Below is a small trained network, with its code and all its weights. Each question gives an input and a class and asks what happens when units are switched off, that is, made to give their printed mean instead of their output.

import numpy as np


def w(rows, s, z=0):
    codes = np.array(rows[::2]) - 128.0
    scale = np.full(codes.shape[1], s)
    scale[-1] = z or s
    return codes * scale


def norm(h):
    return h / np.sqrt((h * h).mean(-1, keepdims=True) + 1e-5)


def f(y):
    return np.maximum(y, 0)


def log_softmax(a):
    a = a - a.max(-1, keepdims=True)
    return a - np.log(np.exp(a).sum(-1, keepdims=True))


def net(x, mask):
    res = np.array(x, float).reshape(1, 4) / 4 @ E
    u = 0
    for l in range(2):
        y = f(norm(res) @ A[l][:, :-1].T + A[l][:, -1])
        res = res + np.where(mask[u : u + 6], y, B[l][:, -1]) @ B[l][:, :-1]
        u += 6
    return log_softmax(norm(res)[-1] @ U[:, :-1].T + U[:, -1])


A, B = {}, {}
E = w([
[154,178,163,141,171,110,23,176,131,193,90,158],'x0',
[134,177,126,62,57,147,98,181,1,52,82,42],'x1',
[154,96,73,150,133,113,120,174,111,119,180,108],'x2',
[161,155,85,139,148,54,211,114,118,152,88,112],'x3',
],0.0096)
A[0] = w([
[68,187,215,47,140,182,116,72,174,150,20,172,2],'L0N0',
[70,82,206,150,66,254,50,134,137,103,150,196,13],'L0N1',
[83,116,176,116,56,131,185,35,113,85,108,161,79],'L0N2',
[179,199,203,128,189,96,36,131,98,230,67,122,15],'L0N3',
[149,126,24,159,130,136,99,241,130,160,190,89,24],'L0N4',
[197,198,97,159,116,33,176,63,123,191,68,90,64],'L0N5',
],0.0085,0.0044)
B[0] = w([
[78,106,60,165,123,183,138,115,178,172,9,150,220],'L0N0',
[152,117,54,75,146,37,87,67,42,153,154,138,248],'L0N1',
[80,160,95,207,118,169,147,163,136,195,153,77,221],'L0N2',
[96,150,160,213,111,152,142,154,96,82,228,70,254],'L0N3',
[85,71,85,160,115,165,150,150,181,163,50,128,195],'L0N4',
[116,105,77,55,154,73,50,50,88,158,119,106,235],'L0N5',
],0.011,0.0075)
A[1] = w([
[105,190,122,59,30,178,126,182,40,75,72,101,116],'L1N0',
[126,83,93,81,56,158,240,48,129,96,176,94,146],'L1N1',
[88,84,109,54,100,186,63,149,137,116,185,189,38],'L1N2',
[125,158,103,159,152,158,157,72,168,202,234,139,196],'L1N3',
[140,67,156,80,155,150,124,86,216,185,162,255,35],'L1N4',
[202,37,60,177,135,145,151,210,136,123,115,173,1],'L1N5',
],0.0088,0.0037)
B[1] = w([
[166,116,144,83,182,88,194,183,233,128,130,197,205],'L1N0',
[124,141,186,194,128,161,10,106,94,141,168,157,217],'L1N1',
[118,177,114,141,153,90,175,31,85,184,63,148,151],'L1N2',
[175,139,138,47,130,152,189,207,116,64,148,112,249],'L1N3',
[144,183,189,74,104,65,90,142,174,96,39,107,171],'L1N4',
[33,158,54,176,77,191,150,127,142,162,32,99,159],'L1N5',
],0.011)
U = w([
[129,136,82,93,180,51,71,54,54,155,109,147,191],'0',
[174,157,182,53,165,127,185,212,210,67,61,155,128],'1',
[45,111,63,211,135,184,138,126,167,157,10,135,133],'2',
[113,178,187,228,123,178,99,166,71,111,190,126,154],'3',
[88,149,78,121,143,142,112,145,117,136,119,118,126],'4',
[210,34,211,70,55,203,167,127,57,189,53,97,2],'5',
],0.013,0.0085)

Each question gives the input, the list of numbers given to net, and the class t.
The units are the neurons (one row each of A and B). Each row of codes is followed by its name. A weight is (code - 128) times the scale printed after its matrix; where a second scale follows, it is the last column's (A, B and U).
mask holds one flag per neuron, layer by layer. A switched-off neuron (its flag False) gives its mean, the last column of its row in B, instead of its output. The means were averaged over made-up inputs and are rounded, as every weight is.
A unit's drop is (log p(t) with every unit on - log p(t) with that unit switched off) / (log p(t) with every unit on - log p(t) with every unit switched off).
The circuit of an input: a set's keep is (log p(t) with only the set's units on - log p(t) with every unit switched off) / (log p(t) with every unit on - log p(t) with every unit switched off). Starting from all 12 units, units are removed one at a time, each time the one whose removal leaves the highest keep (on an exact tie, the one counted first), for as long as the keep stays at least 0.8.
units of the circuit, in order: the units of the circuit, biggest drop first
top k neurons: the k neurons with the biggest drops, biggest first
top k neurons in layer l: the k neurons of layer l with the biggest drops, biggest first
input [0,3,-6,4], class 2: top 2 neurons in layer 0	L0N0, L0N1
input [-7,-2,5,4], class 3: top 2 neurons	L1N1, L0N0
input [6,8,-6,0], class 1: units of the circuit, in order	L1N0
input [-8,6,-1,-8], class 0: top 3 neurons	L0N1, L0N3, L1N2
input [-8,-5,-6,6], class 3: units of the circuit, in order	L1N1, L0N0
input [7,-1,8,2], class 2: top 2 neurons in layer 1	L1N5, L1N1
input [-6,8,-6,7], class 1: top 3 neurons in layer 0	L0N1, L0N3, L0N0
input [-6,7,8,1], class 2: top 2 neurons in layer 1	L1N3, L1N5
input [-6,7,6,-2], class 1: top 2 neurons	L1N0, L0N3
input [-5,7,4,-7], class 0: units of the circuit, in order	L0N1, L1N2
input [-3,-4,-4,-2], class 1: top 2 neurons	L1N3, L0N4
input [6,3,-3,-4], class 3: top 4 neurons	L0N3, L0N5, L0N4, L1N5
input [-3,-7,-4,6], class 1: top 3 neurons	L0N1, L1N3, L1N4
input [-6,6,-3,-1], class 1: top 2 neurons in layer 0	L0N3, L0N1
input [7,5,0,1], class 3: units of the circuit, in order	L0N3
input [4,-7,-4,-7], class 0: top 3 neurons	L0N1, L1N0, L1N2
input [4,6,8,1], class 2: top 3 neurons	L0N4, L1N5, L1N3
input [6,2,4,-6], class 0: top 4 neurons	L0N1, L0N2, L1N2, L1N1
input [4,7,-7,-8], class 0: top 3 neurons	L0N1, L1N3, L1N2
input [3,1,5,3], class 2: units of the circuit, in order	L0N4
input [-8,7,8,2], class 2: top 2 neurons in layer 1	L1N3, L1N5
input [-4,5,-3,-4], class 1: top 2 neurons in layer 1	L1N0, L1N5
input [-7,0,8,-5], class 2: top 2 neurons in layer 1	L1N5, L1N2
input [8,4,3,7], class 3: top 3 neurons	L0N3, L0N1, L0N0
input [-5,-4,1,5], class 0: top 2 neurons	L0N5, L0N3
input [-8,1,2,6], class 3: top 2 neurons	L1N1, L0N1
